Below is a small trained network, with its code and all its weights. Each question gives an input and a class and asks what happens when units are switched off, that is, made to give their printed mean instead of their output.

import numpy as np


def w(rows, s, z=0):
    codes = np.array(rows[::2]) - 128.0
    scale = np.full(codes.shape[1], s)
    scale[-1] = z or s
    return codes * scale


def f(y):
    return np.maximum(y, 0)


def log_softmax(a):
    a = a - a.max(-1, keepdims=True)
    return a - np.log(np.exp(a).sum(-1, keepdims=True))


def net(x, mask):
    res = np.array(x, float).reshape(1, 4) / 4 @ E
    y = f(res @ A[0][:, :-1].T + A[0][:, -1])
    res = res + np.where(mask, y, B[0][:, -1]) @ B[0][:, :-1]
    return log_softmax(res[-1] @ U[:, :-1].T + U[:, -1])


A, B = {}, {}
E = w([
[8,78,151,104,92,16,144,235,70,152,234],'x0',
[152,151,162,125,124,119,142,141,94,153,98],'x1',
[180,254,56,142,168,98,71,65,41,95,176],'x2',
[169,113,60,169,22,94,108,195,94,131,70],'x3',
],0.0077)
A[0] = w([
[58,84,141,107,106,65,119,159,72,157,187,31],'neuron 0',
[71,135,150,90,129,73,69,168,71,130,179,3],'neuron 1',
[124,254,52,181,160,76,91,110,57,102,172,54],'neuron 2',
[138,117,55,180,110,110,60,156,124,98,99,41],'neuron 3',
[77,182,183,64,201,123,132,95,131,105,193,103],'neuron 4',
[149,150,81,150,22,87,98,170,88,131,135,91],'neuron 5',
],0.0074,0.0035)
B[0] = w([
[142,208,148,184,183,178,56,50,34,49,35,221],'neuron 0',
[147,190,112,152,92,179,34,35,4,22,73,201],'neuron 1',
[10,11,180,200,113,119,171,254,175,34,62,254],'neuron 2',
[204,167,175,52,60,63,107,87,106,191,212,172],'neuron 3',
[181,64,46,31,33,72,152,146,68,214,200,222],'neuron 4',
[184,108,60,34,104,92,191,144,50,188,187,208],'neuron 5',
],0.0065,0.0081)
U = w([
[206,216,87,223,194,200,44,2,98,67,42,30],'0',
[129,124,102,157,132,106,151,137,134,154,144,253],'1',
[36,32,207,218,110,87,206,211,179,89,89,49],'2',
[203,120,89,45,104,61,180,100,100,219,213,28],'3',
],0.0071,0.0054)

Each question gives the input, the list of numbers given to net, and the class t.
The units are the neurons (one row each of A and B). Each row of codes is followed by its name. A weight is (code - 128) times the scale printed after its matrix; where a second scale follows, it is the last column's (A, B and U).
mask holds one flag per neuron, in row order. A switched-off neuron (its flag False) gives its mean, the last column of its row in B, instead of its output. The means were averaged over made-up inputs and are rounded, as every weight is.
A unit's drop is (log p(t) with every unit on - log p(t) with that unit switched off) / (log p(t) with every unit on - log p(t) with every unit switched off).
The circuit of an input: a set's keep is (log p(t) with only the set's units on - log p(t) with every unit switched off) / (log p(t) with every unit on - log p(t) with every unit switched off). Starting from all 6 units, units are removed one at a time, each time the one whose removal leaves the highest keep (on an exact tie, the one counted first), for as long as the keep stays at least 0.8.
units of the circuit, in order: the units of the circuit, biggest drop first
most important unit: the unit with the biggest drop
top k neurons: the k neurons with the biggest drops, biggest first
drop when u is switched off: that unit's drop, to one decimal
input [8,6,4,-4], class 0: top neuron -> [neuron 0]
input [-3,-2,-1,4], class 3: units of the circuit, in order -> [neuron 2; neuron 0]
input [-1,1,-5,-6], class 3: top 3 neurons -> [neuron 2; neuron 4; neuron 0]
input [6,-3,1,4], class 0: units of the circuit, in order -> [neuron 0; neuron 1]
input [1,0,7,8], class 3: top 2 neurons -> [neuron 5; neuron 3]
input [-1,2,-3,-5], class 3: top 3 neurons -> [neuron 2; neuron 0; neuron 4]
input [5,1,8,5], class 2: top 2 neurons -> [neuron 2; neuron 4]
input [5,-8,-5,-8], class 1: top 2 neurons -> [neuron 0; neuron 5]
input [-6,-7,1,6], class 1: top 4 neurons -> [neuron 0; neuron 1; neuron 4; neuron 3]
input [-6,-8,2,8], class 1: top 2 neurons -> [neuron 4; neuron 0]
input [8,-1,8,-7], class 0: top 2 neurons -> [neuron 1; neuron 0]
input [-2,-6,4,-3], class 1: top 2 neurons -> [neuron 0; neuron 4]
input [6,-1,-2,-3], class 0: top 2 neurons -> [neuron 0; neuron 1]
input [4,2,4,4], class 0: units of the circuit, in order -> [neuron 1]
input [6,5,3,2], class 0: top 2 neurons -> [neuron 0; neuron 1]
input [1,2,-2,4], class 3: top 2 neurons -> [neuron 2; neuron 5]
input [3,1,-2,-5], class 3: top 2 neurons -> [neuron 2; neuron 4]
input [1,-3,7,-8], class 3: top 2 neurons -> [neuron 4; neuron 0]
input [1,-4,7,6], class 2: drop when neuron 2 is switched off -> 1.9
input [-1,4,2,5], class 3: drop when neuron 5 is switched off -> 0.5
input [-6,-3,8,0], class 2: drop when neuron 2 is switched off -> 0.7
input [6,5,-3,3], class 0: drop when neuron 1 is switched off -> 0.1
input [8,3,-2,2], class 0: most important unit -> neuron 0
